Below are the code and all the weights of a small trained network. Each question names an input and a class and asks about switching units off, where a switched-off unit gives its printed mean instead of its output.

import numpy as np


def w(rows, s, z=0):
    codes = np.array(rows[::2]) - 128.0
    scale = np.full(codes.shape[1], s)
    scale[-1] = z or s
    return codes * scale


def norm(h):
    return h / np.sqrt((h * h).mean(-1, keepdims=True) + 1e-5)


def f(y):
    return np.maximum(y, 0)


def log_softmax(a):
    a = a - a.max(-1, keepdims=True)
    return a - np.log(np.exp(a).sum(-1, keepdims=True))


def net(x, mask):
    res = np.array(x, float).reshape(1, 2) / 4 @ E
    u = 0
    for l in range(3):
        y = f(norm(res) @ A[l][:, :-1].T + A[l][:, -1])
        res = res + np.where(mask[u : u + 12], y, B[l][:, -1]) @ B[l][:, :-1]
        u += 12
    return log_softmax(norm(res)[-1] @ U[:, :-1].T + U[:, -1])


A, B = {}, {}
E = w([
[162,153,147,254],'x0',
[238,110,88,87],'x1',
],0.0091)
A[0] = w([
[198,48,130,140,33],'L0N1',
[36,101,86,127,38],'L0N2',
[128,196,8,193,91],'L0N3',
[1,167,51,170,65],'L0N4',
[73,42,191,214,131],'L0N5',
[114,101,64,42,96],'L0N6',
[139,116,36,157,76],'L0N7',
[206,102,98,228,183],'L0N8',
[240,135,177,114,4],'L0N9',
[33,93,151,110,167],'L0N10',
[226,241,3,58,56],'L0N11',
[90,164,250,172,156],'L0N12',
],0.006,0.0028)
B[0] = w([
[157,121,253,120,159],'L0N1',
[155,98,123,214,163],'L0N2',
[116,128,159,101,171],'L0N3',
[158,86,176,104,193],'L0N4',
[136,63,159,80,209],'L0N5',
[167,169,40,144,201],'L0N6',
[116,143,114,108,143],'L0N7',
[144,162,57,71,254],'L0N8',
[160,45,164,112,168],'L0N9',
[226,124,144,131,214],'L0N10',
[186,143,223,90,209],'L0N11',
[190,35,93,66,220],'L0N12',
],0.0059,0.0047)
A[1] = w([
[112,134,112,129,4],'L1N1',
[145,175,69,137,117],'L1N2',
[156,162,149,163,123],'L1N3',
[128,140,81,251,169],'L1N4',
[211,112,165,29,129],'L1N5',
[172,90,139,174,158],'L1N6',
[114,229,237,36,67],'L1N7',
[21,109,227,127,50],'L1N8',
[64,120,190,126,19],'L1N9',
[93,129,138,74,103],'L1N10',
[68,129,95,83,65],'L1N11',
[89,120,121,63,162],'L1N12',
],0.011,0.0018)
B[1] = w([
[102,97,156,100,128],'L1N1',
[118,68,135,161,144],'L1N2',
[14,202,113,77,148],'L1N3',
[31,139,68,88,161],'L1N4',
[117,67,103,134,251],'L1N5',
[37,221,80,76,178],'L1N6',
[65,121,54,131,157],'L1N7',
[232,82,254,101,165],'L1N8',
[152,121,208,168,147],'L1N9',
[108,245,148,153,151],'L1N10',
[135,251,18,66,145],'L1N11',
[122,192,172,164,164],'L1N12',
],0.0066,0.012)
A[2] = w([
[115,85,114,101,88],'L2N1',
[88,204,105,192,140],'L2N2',
[223,143,181,130,143],'L2N3',
[143,24,154,148,169],'L2N4',
[100,201,115,91,130],'L2N5',
[92,120,254,182,143],'L2N6',
[63,181,88,177,182],'L2N7',
[121,187,99,144,140],'L2N8',
[116,51,117,147,2],'L2N9',
[155,65,78,114,114],'L2N10',
[163,70,81,137,114],'L2N11',
[144,166,144,56,123],'L2N12',
],0.014,0.004)
B[2] = w([
[113,244,135,110,187],'L2N1',
[128,182,83,44,193],'L2N2',
[236,2,210,168,206],'L2N3',
[144,146,137,137,238],'L2N4',
[96,153,48,162,223],'L2N5',
[203,101,121,137,231],'L2N6',
[171,99,54,94,219],'L2N7',
[91,123,150,13,186],'L2N8',
[47,125,79,185,155],'L2N9',
[90,136,166,191,255],'L2N10',
[105,123,182,136,227],'L2N11',
[170,89,101,154,215],'L2N12',
],0.0082,0.0067)
U = w([
[215,51,146,115,254],'0',
[125,136,6,59,93],'1',
[68,129,129,158,18],'2',
],0.021,0.0019)

Each question gives the input, the list of numbers given to net, and the class t.
The units are the neurons (one row each of A and B). Each row of codes is followed by its name. A weight is (code - 128) times the scale printed after its matrix; where a second scale follows, it is the last column's (A, B and U).
mask holds one flag per neuron, layer by layer. A switched-off neuron (its flag False) gives its mean, the last column of its row in B, instead of its output. The means were averaged over made-up inputs and are rounded, as every weight is.
A unit's drop is (log p(t) with every unit on - log p(t) with that unit switched off) / (log p(t) with every unit on - log p(t) with every unit switched off).
most important unit: the unit with the biggest drop
top k neurons: the k neurons with the biggest drops, biggest first
k most important neurons of layer l: the k neurons of layer l with the biggest drops, biggest first
drop when u is switched off: that unit's drop, to one decimal
input [-2,3], class 2: most important unit : L1N5
input [5,-5], class 0: top 4 neurons : [L0N5; L0N6; L1N8; L2N6]
input [-7,7], class 0: top 3 neurons : [L1N6; L1N4; L0N11]
input [-7,-7], class 0: top 4 neurons : [L1N8; L0N8; L1N6; L0N2]
input [3,2], class 2: 2 most important neurons of layer 1 : [L1N8; L1N10]
input [-1,-4], class 0: top 2 neurons : [L0N8; L0N6]
input [5,4], class 1: top 2 neurons : [L0N12; L1N3]
input [0,3], class 2: top 3 neurons : [L1N5; L1N7; L1N8]
input [-1,-3], class 2: 2 most important neurons of layer 0 : [L0N10; L0N12]
input [-6,-7], class 0: top 2 neurons : [L1N8; L0N8]
input [-6,-6], class 0: 2 most important neurons of layer 0 : [L0N8; L0N2]
input [3,-1], class 2: top 2 neurons : [L0N12; L0N5]
input [-5,-6], class 0: top 2 neurons : [L1N8; L0N8]
input [4,-2], class 1: most important unit : L1N6
input [-3,1], class 2: 2 most important neurons of layer 1 : [L1N6; L1N5]
input [-3,0], class 2: 3 most important neurons of layer 0 : [L0N6; L0N10; L0N8]
input [2,3], class 2: 2 most important neurons of layer 2 : [L2N3; L2N10]
input [0,1], class 2: drop when L1N5 is switched off : 0.2
input [-1,0], class 2: drop when L1N2 is switched off : 0.2
input [1,2], class 2: most important unit : L1N7
